Here is a tiny trained network, its code and every weight. The questions are about switching its units off for an input and a class, where a switched-off unit gives its printed mean instead of its output.

import numpy as np


def w(rows, s, z=0):
    codes = np.array(rows[::2]) - 128.0
    scale = np.full(codes.shape[1], s)
    scale[-1] = z or s
    return codes * scale


def f(y):
    return y / 2 * (1 + np.tanh(0.7978845608 * (y + 0.044715 * y**3)))


def log_softmax(a):
    a = a - a.max(-1, keepdims=True)
    return a - np.log(np.exp(a).sum(-1, keepdims=True))


def net(x, mask):
    res = np.array(x, float).reshape(1, 6) / 4 @ E
    y = f(res @ A[0][:, :-1].T + A[0][:, -1])
    res = res + np.where(mask, y, B[0][:, -1]) @ B[0][:, :-1]
    return log_softmax(res[-1] @ U[:, :-1].T + U[:, -1])


A, B = {}, {}
E = w([
[131,134,130,128],'x0',
[154,169,140,154],'x1',
[43,116,81,252],'x2',
[61,179,72,40],'x3',
[35,129,255,110],'x4',
[133,136,131,133],'x5',
],0.0064)
A[0] = w([
[60,127,124,201,65],'N1',
[110,168,180,79,179],'N2',
[158,112,73,123,50],'N3',
[106,222,105,80,135],'N4',
[173,138,55,135,2],'N5',
[71,66,85,171,236],'N6',
[99,129,68,155,40],'N7',
[161,61,55,111,56],'N8',
[206,93,194,168,221],'N9',
[148,134,33,168,114],'N10',
[94,120,166,125,53],'N11',
[198,83,174,96,175],'N12',
[157,116,157,188,184],'N13',
[68,246,99,84,148],'N14',
[64,119,191,111,97],'N15',
[133,188,113,95,183],'N16',
[192,147,57,130,104],'N17',
[185,92,148,23,174],'N18',
],0.012,0.0031)
B[0] = w([
[159,209,113,190,216],'N1',
[204,149,115,197,211],'N2',
[179,116,246,154,162],'N3',
[72,90,102,131,200],'N4',
[123,143,179,125,186],'N5',
[167,149,76,176,254],'N6',
[143,143,129,144,166],'N7',
[134,129,196,139,189],'N8',
[58,79,121,170,254],'N9',
[117,136,160,177,241],'N10',
[209,152,201,132,148],'N11',
[119,132,62,170,212],'N12',
[52,76,81,95,203],'N13',
[87,30,155,144,241],'N14',
[152,125,177,156,217],'N15',
[82,127,120,160,175],'N16',
[115,104,204,180,223],'N17',
[84,213,90,254,251],'N18',
],0.0085,0.0053)
U = w([
[180,152,250,142,92],'0',
[128,132,111,141,228],'1',
[151,199,72,153,72],'2',
[140,119,116,132,254],'3',
[84,56,102,133,37],'4',
[151,135,112,129,234],'5',
[194,101,107,59,82],'6',
[202,117,128,44,34],'7',
],0.015,0.0067)

Each question gives the input, the list of numbers given to net, and the class t.
The units are the neurons (one row each of A and B). Each row of codes is followed by its name. A weight is (code - 128) times the scale printed after its matrix; where a second scale follows, it is the last column's (A, B and U).
mask holds one flag per neuron, in row order. A switched-off neuron (its flag False) gives its mean, the last column of its row in B, instead of its output. The means were averaged over made-up inputs and are rounded, as every weight is.
A unit's drop is (log p(t) with every unit on - log p(t) with that unit switched off) / (log p(t) with every unit on - log p(t) with every unit switched off).
The circuit of an input: a set's keep is (log p(t) with only the set's units on - log p(t) with every unit switched off) / (log p(t) with every unit on - log p(t) with every unit switched off). Starting from the 12 units with the biggest drops (on a tie, the unit counted first), units are removed one at a time, each time the one whose removal leaves the highest keep (on an exact tie, the one counted first), for as long as the keep stays at least 0.8.
units of the circuit, in order: the units of the circuit, biggest drop first
most important unit: the unit with the biggest drop
k most important neurons: the k neurons with the biggest drops, biggest first
input [-2,5,-4,-7,-3,-6], class 4: most important unit => N9
input [-3,0,2,6,-5,5], class 4: units of the circuit, in order => (N14; N1)
input [2,-5,-7,0,4,-2], class 2: units of the circuit, in order => (N18; N12)
input [7,6,-4,8,5,-1], class 4: 3 most important neurons => (N14; N4; N1)
input [-4,2,-5,-2,-7,6], class 0: units of the circuit, in order => (N17; N3)
input [3,-7,1,-8,-4,3], class 4: units of the circuit, in order => (N9; N13)
input [1,-3,2,-8,-8,4], class 0: units of the circuit, in order => (N3; N17)
input [-2,-8,4,3,8,-3], class 0: units of the circuit, in order => (N15; N11)
input [-4,5,-7,-8,-5,-5], class 4: 2 most important neurons => (N9; N13)
input [-3,1,-3,5,-2,-1], class 4: units of the circuit, in order => (N14; N4)
input [-6,5,-7,0,6,-1], class 2: units of the circuit, in order => (N18; N12)
input [0,3,3,8,3,2], class 4: 3 most important neurons => (N14; N4; N18)
input [3,-3,-3,8,5,5], class 4: 2 most important neurons => (N14; N4)
input [-2,3,8,0,-3,-4], class 2: units of the circuit, in order => (N1; N6)
input [-3,6,-7,8,-1,7], class 4: units of the circuit, in order => (N14)
input [6,-2,-4,0,-6,0], class 0: 3 most important neurons => (N17; N3; N8)
input [3,-6,8,-8,0,4], class 2: 4 most important neurons => (N1; N6; N14; N17)
input [-4,-6,-7,-8,4,-7], class 4: 2 most important neurons => (N9; N1)
input [0,0,4,7,0,-6], class 4: 3 most important neurons => (N14; N4; N18)
input [4,1,-6,4,-6,-2], class 0: most important unit => N17
